Read these off the row that follows.
1) Which number is the 3rd entry from the left?
2) Which number is the 1st entry from the left?
[143 135 142 136 135 124 151 142 146 124]
1) 142
2) 143

Questions about the grid below. Counting starts at 0.
1) The entry at row 0, column 1?
2) The bottom-left entry?
3) The entry at row 2, column 0?
4) The entry at row 2, column 2?
5) The entry directly below the smallest entry?
6) The entry in row 1 and column 2?
7) The bottom entry of the column that holds the smallest entry?
8) The entry directly below the largest entry?
[[145 132 126 144 119 130 119 110 125 117 135]
 [126 127 132 127 133 126 129 128 129 132 125]
 [137 132 120 123 127 124 130 142 130 119 126]
 [126 131 125 131 129 128 129 129 126 128 133]
 [132 132 131 125 125 134 139 129 114 117 128]
 [123 122 117 131 134 114 107 124 154 148 135]
 [128 125 130 133 129 127 128 126 124 128 126]
 [130 130 132 130 128 129 128 130 130 124 131]
 [128 130 124 133 131 127 129 132 133 124 127]
 [132 132 120 131 117 133 130 131 125 122 143]
 [136 117 133 119 122 123 126 129 130 127 114]
 [130 122 133 135 129 126 133 125 132 128 133]
 [135 117 136 123 119 127 126 128 130 128 119]
 [123 122 127 122 137 131 119 122 131 135 117]
 [135 135 130 135 122 127 140 130 125 122 142]]
1) 132
2) 135
3) 137
4) 120
5) 128
6) 132
7) 140
8) 124

[[139 124 121 137 125 116 127 124 136 128 115 145]
 [135 138 131 123 134 123 139 135 129 117 140 132]
 [117 111 128 135 136 129 136 125 155 122 126 143]
 [141 124 122 137 126 117 127 123 135 129 114 146]
 [132 126 131 121 136 118 140 141 127 123 138 121]
 [134 134 131 124 135 120 139 136 127 121 140 127]
 [116 127 122 129 110 140 127 136 127 110 131 107]
 [142 125 121 138 126 115 127 124 133 129 115 146]
 [132 120 131 121 135 114 142 144 126 127 137 116]
 [125 123 125 121 115 140 125 120 120 111 129 108]
 [122 123 124 124 113 141 125 126 122 110 129 107]
 [134 132 131 123 135 119 139 137 127 121 139 127]]
Indices start at 0.
Find the top-right entry.
145
The bottom-right entry: 127
Find the entry at row 2, column 0.
117
The entry in row 0 and column 2: 121
Find the bottom entry of the column that holds the largest entry.
127
Find the entry in the top-left corner.
139
Find the entry in row 1 and column 0.
135
The entry just right of the largest entry: 122
Find the entry at row 1, column 1.
138
Find the bottom-left entry.
134
The entry directly above the largest entry is 129
The top entry of the column that holds the largest entry is 136
Find the maximum.
155
The entry in row 0 and column 1: 124
Find the entry just left of 118.
136

Questions about the table below. Indices start at 0.
1) Give the bottom-right entry.
2) Give the top-right entry.
3) Give the entry at row 0, column 0.
4) Give the entry at row 2, column 0.
5) Give the entry just right of the centre entry.
6) Give the entry at row 2, column 1.
7) Give the bottom-left entry.
8) Give the entry in row 0 and column 1.
[[115 118 142 122 121 124 114 107 133 128 129 129 139 120 150]
 [134 142 124 145 142 136 145 109 136 119 127 138 117 117 135]
 [130 140 143 123 134 135 120 128 146 126 129 123 108 103 136]
 [129 122 108 140 126 123 142 125 111 129 129 136 145 149 121]
 [122 126 111 141 126 116 120 115 131 137 144 132 141 114 147]
 [133 142 114 142 137 125 127 127 140 134 142 129 118 103 138]
 [121 126 152 123 129 136 127 102 136 117 118 132 126 123 143]
 [133 140 134 138 141 140 146 109 135 114 120 138 116 124 131]
 [123 115 118 133 122 122 136 118 111 127 125 135 150 152 127]]
1) 127
2) 150
3) 115
4) 130
5) 131
6) 140
7) 123
8) 118

Questions about the array below. Rows and columns are numbered from 0.
1) Give the bottom-left entry.
2) Give the bottom-right entry.
3) Give the entry directly above 123.
4) Give the entry just left of 127.
5) Give the entry at row 1, column 0.
6) Give the entry directly below 107.
7) Give the entry just right of 107.
8) Give the entry in row 0 and column 2.
[[142 106 129 119 130 120 131 147 129]
 [114 132 129 147 135 133 139 117 139]
 [135 105 142 141 143 132 134 114 121]
 [144 143 135 116 134 106 112 107 149]
 [131 137 108 143 129 123 115 106 144]
 [129 148 127 150 113 133 140 113 150]]
1) 129
2) 150
3) 106
4) 148
5) 114
6) 106
7) 149
8) 129

Read these off the grid that follows.
1) Find the entry just left of the largest entry.
2) Find the largest entry.
3) Find the fourth entry in reading order.
((119, 122, 128, 130, 140, 130, 135, 117, 116, 118, 114, 139, 124, 107), (130, 130, 128, 127, 124, 127, 126, 131, 130, 131, 132, 125, 128, 134), (125, 126, 127, 128, 132, 129, 130, 123, 126, 123, 124, 132, 126, 123), (140, 136, 128, 130, 112, 124, 119, 146, 150, 145, 146, 110, 138, 152), (134, 132, 128, 124, 121, 127, 125, 132, 130, 131, 134, 124, 127, 139))
1) 138
2) 152
3) 130

[[137, 126, 133, 116, 125, 138, 138, 120], [129, 148, 139, 158, 128, 141, 150, 108], [133, 139, 120, 135, 116, 129, 134, 127]]
Find the entry just left of 127.
A: 134
Find the entry just right of the largest entry.
A: 128
The maximum -> 158
Find the entry just right of 141.
A: 150

arr =
[[124 104 126 137 146 139 135 123]
 [145 137 121 114 150 150 140 122]
 [141 105 107 140 129 137 119 112]]
What is the smallest entry in the last row? 105
The top-right entry: 123
What is the fourth entry, reading row by row? 137
What is the bottom-right entry? 112
What is the top-left entry? 124
The entry directly below 114 -> 140
The smallest entry in the first row is 104
What is the second entry on the main diagonal? 137
The entry just right of the smallest entry: 126

[[114 103 124 123]
 [138 131 130 125]
 [134 134 130 134]
 [152 134 132 127]
 [127 128 131 131]
 [123 121 130 122]
 [133 123 124 130]
 [124 124 136 130]
 [134 126 127 133]
 [132 137 128 125]
 [122 128 129 132]
 [131 135 126 131]
 [136 118 129 131]]
Counting starts at 0.
The largest entry -> 152
Find the entry just right of the smallest entry.
A: 124
Find the entry in row 0 and column 1.
A: 103
Find the entry in the bottom-right corner.
A: 131
The entry in row 1 and column 2 is 130
Find the entry directly below 138.
A: 134
Find the entry just left of 118.
A: 136
The entry in the top-right corner -> 123
Find the top-left entry.
A: 114
Find the entry just right of the largest entry.
A: 134
Find the entry directly below the largest entry.
A: 127
Find the entry at row 1, column 0.
A: 138

m =
[[123 135 133 105 131]
 [133 142 133 114 126]
 [133 102 116 131 131]
 [133 126 131 113 122]
 [131 152 133 141 123]
 [133 134 122 114 123]]
Report the entry just left of the smallest entry.
A: 133
The second largest entry is 142
The 1st entry in reading order: 123
Report the entry just right of the smallest entry.
A: 116
Report the entry in the bottom-right corner.
A: 123
The largest entry: 152
The second entry on the diagonal from the top-right corner -> 114
Report the entry just left of the largest entry.
A: 131
The fourth-last entry, reading row by row: 134
Report the smallest entry in the last column.
A: 122
Report the entry directly below 116.
A: 131
The entry in the top-right corner: 131
